Here is a tiny trained network, its code and every weight. The questions are about switching its units off for an input and a class, where a switched-off unit gives its printed mean instead of its output.

import numpy as np


def w(rows, s, z=0):
    codes = np.array(rows[::2]) - 128.0
    scale = np.full(codes.shape[1], s)
    scale[-1] = z or s
    return codes * scale


def norm(h):
    return h / np.sqrt((h * h).mean(-1, keepdims=True) + 1e-5)


def f(y):
    return np.maximum(y, 0)


def log_softmax(a):
    a = a - a.max(-1, keepdims=True)
    return a - np.log(np.exp(a).sum(-1, keepdims=True))


def net(x, mask):
    res = np.array(x, float).reshape(1, 5) / 4 @ E
    u = 0
    for l in range(4):
        y = f(norm(res) @ A[l][:, :-1].T + A[l][:, -1])
        res = res + np.where(mask[u : u + 4], y, B[l][:, -1]) @ B[l][:, :-1]
        u += 4
    return log_softmax(norm(res)[-1] @ U[:, :-1].T + U[:, -1])


A, B = {}, {}
E = w([
[96,123,125,252,195,165,137],'x0',
[147,28,157,160,131,60,165],'x1',
[177,148,23,151,148,121,113],'x2',
[116,162,134,51,61,127,119],'x3',
[217,174,142,33,254,134,136],'x4',
],0.0034)
A[0] = w([
[133,113,121,131,118,153,146,57],'0.n1',
[254,115,136,16,97,94,117,12],'0.n2',
[80,154,143,206,112,143,119,125],'0.n3',
[226,181,57,147,240,213,142,2],'0.n4',
],0.0037,0.0018)
B[0] = w([
[91,119,108,130,116,90,114,128],'0.n1',
[148,163,155,43,151,110,187,232],'0.n2',
[230,105,140,26,103,77,136,204],'0.n3',
[84,237,57,211,252,126,10,253],'0.n4',
],0.0037,0.0027)
A[1] = w([
[133,3,178,227,230,64,154,53],'1.n1',
[128,114,51,195,19,123,168,37],'1.n2',
[90,40,188,229,141,51,188,49],'1.n3',
[58,147,200,95,52,179,112,5],'1.n4',
],0.0037,0.0026)
B[1] = w([
[242,132,145,198,82,236,228,252],'1.n1',
[113,54,76,126,131,90,3,205],'1.n2',
[200,101,111,154,131,173,123,247],'1.n3',
[57,178,146,169,111,229,128,202],'1.n4',
],0.0055,0.002)
A[2] = w([
[131,149,111,146,182,125,115,20],'2.n1',
[166,146,124,2,127,111,173,64],'2.n2',
[99,82,105,127,117,83,73,38],'2.n3',
[76,146,146,122,121,140,115,1],'2.n4',
],0.0069,0.0022)
B[2] = w([
[107,211,99,155,133,115,120,179],'2.n1',
[180,44,226,49,167,2,175,252],'2.n2',
[68,117,72,136,129,90,44,159],'2.n3',
[124,155,111,104,112,152,169,146],'2.n4',
],0.0052,0.004)
A[3] = w([
[76,185,167,82,98,203,137,18],'3.n1',
[151,195,69,139,250,142,96,8],'3.n2',
[155,168,111,134,253,144,85,84],'3.n3',
[94,124,87,169,120,157,61,52],'3.n4',
],0.0057,0.0018)
B[3] = w([
[65,182,161,69,178,243,192,175],'3.n1',
[53,254,47,239,222,58,173,253],'3.n2',
[60,205,37,225,164,37,166,246],'3.n3',
[143,96,136,24,128,67,90,191],'3.n4',
],0.0042,0.004)
U = w([
[181,105,187,37,161,38,156,194],'0',
[221,55,143,223,108,200,174,210],'1',
[122,216,68,188,224,69,134,194],'2',
[63,170,164,91,94,241,136,1],'3',
[94,62,65,137,61,84,6,84],'4',
],0.011,0.0015)

Each question gives the input, the list of numbers given to net, and the class t.
The units are the neurons (one row each of A and B). Each row of codes is followed by its name. A weight is (code - 128) times the scale printed after its matrix; where a second scale follows, it is the last column's (A, B and U).
mask holds one flag per neuron, layer by layer. A switched-off neuron (its flag False) gives its mean, the last column of its row in B, instead of its output. The means were averaged over made-up inputs and are rounded, as every weight is.
A unit's drop is (log p(t) with every unit on - log p(t) with that unit switched off) / (log p(t) with every unit on - log p(t) with every unit switched off).
The circuit of an input: a set's keep is (log p(t) with only the set's units on - log p(t) with every unit switched off) / (log p(t) with every unit on - log p(t) with every unit switched off). Starting from the 12 units with the biggest drops (on a tie, the unit counted first), units are removed one at a time, each time the one whose removal leaves the highest keep (on an exact tie, the one counted first), for as long as the keep stays at least 0.8.
circuit, biggest first: the units of the circuit, biggest drop first
k most important neurons: the k neurons with the biggest drops, biggest first
k most important neurons of layer l: the k neurons of layer l with the biggest drops, biggest first
drop when u is switched off: that unit's drop, to one decimal
input [-5,-4,0,2,-5], class 3: circuit, biggest first : 1.n4, 3.n1
input [-2,-4,-1,2,5], class 0: circuit, biggest first : 2.n2
input [-6,7,-3,-3,-1], class 1: circuit, biggest first : 1.n1, 1.n3
input [-5,-4,6,8,-4], class 0: circuit, biggest first : 2.n2, 0.n4
input [0,-7,-8,-7,1], class 3: circuit, biggest first : 0.n4, 3.n1, 3.n2
input [-6,4,6,-4,3], class 0: circuit, biggest first : 2.n2, 0.n2
input [-4,-6,6,4,-2], class 0: 2 most important neurons : 2.n2, 0.n4
input [-8,1,-8,-1,-4], class 3: circuit, biggest first : 1.n4, 2.n2
input [1,-6,5,7,-5], class 4: 2 most important neurons of layer 1 : 1.n2, 1.n1
input [8,1,-6,7,-4], class 3: 3 most important neurons : 1.n4, 2.n2, 3.n1
input [-3,8,5,3,-4], class 4: 3 most important neurons : 1.n2, 2.n3, 2.n2
input [-5,2,4,-7,-3], class 4: 4 most important neurons : 1.n2, 0.n2, 2.n2, 3.n1
input [5,3,-2,4,-6], class 4: 4 most important neurons : 1.n2, 2.n2, 2.n3, 3.n4
input [-4,0,-7,4,-1], class 3: circuit, biggest first : 1.n4
input [-6,-8,1,-3,-6], class 4: drop when 0.n4 is switched off : -0.1
input [5,3,1,-5,0], class 1: drop when 1.n1 is switched off : 1.0
input [2,3,1,5,3], class 0: drop when 0.n4 is switched off : 0.0
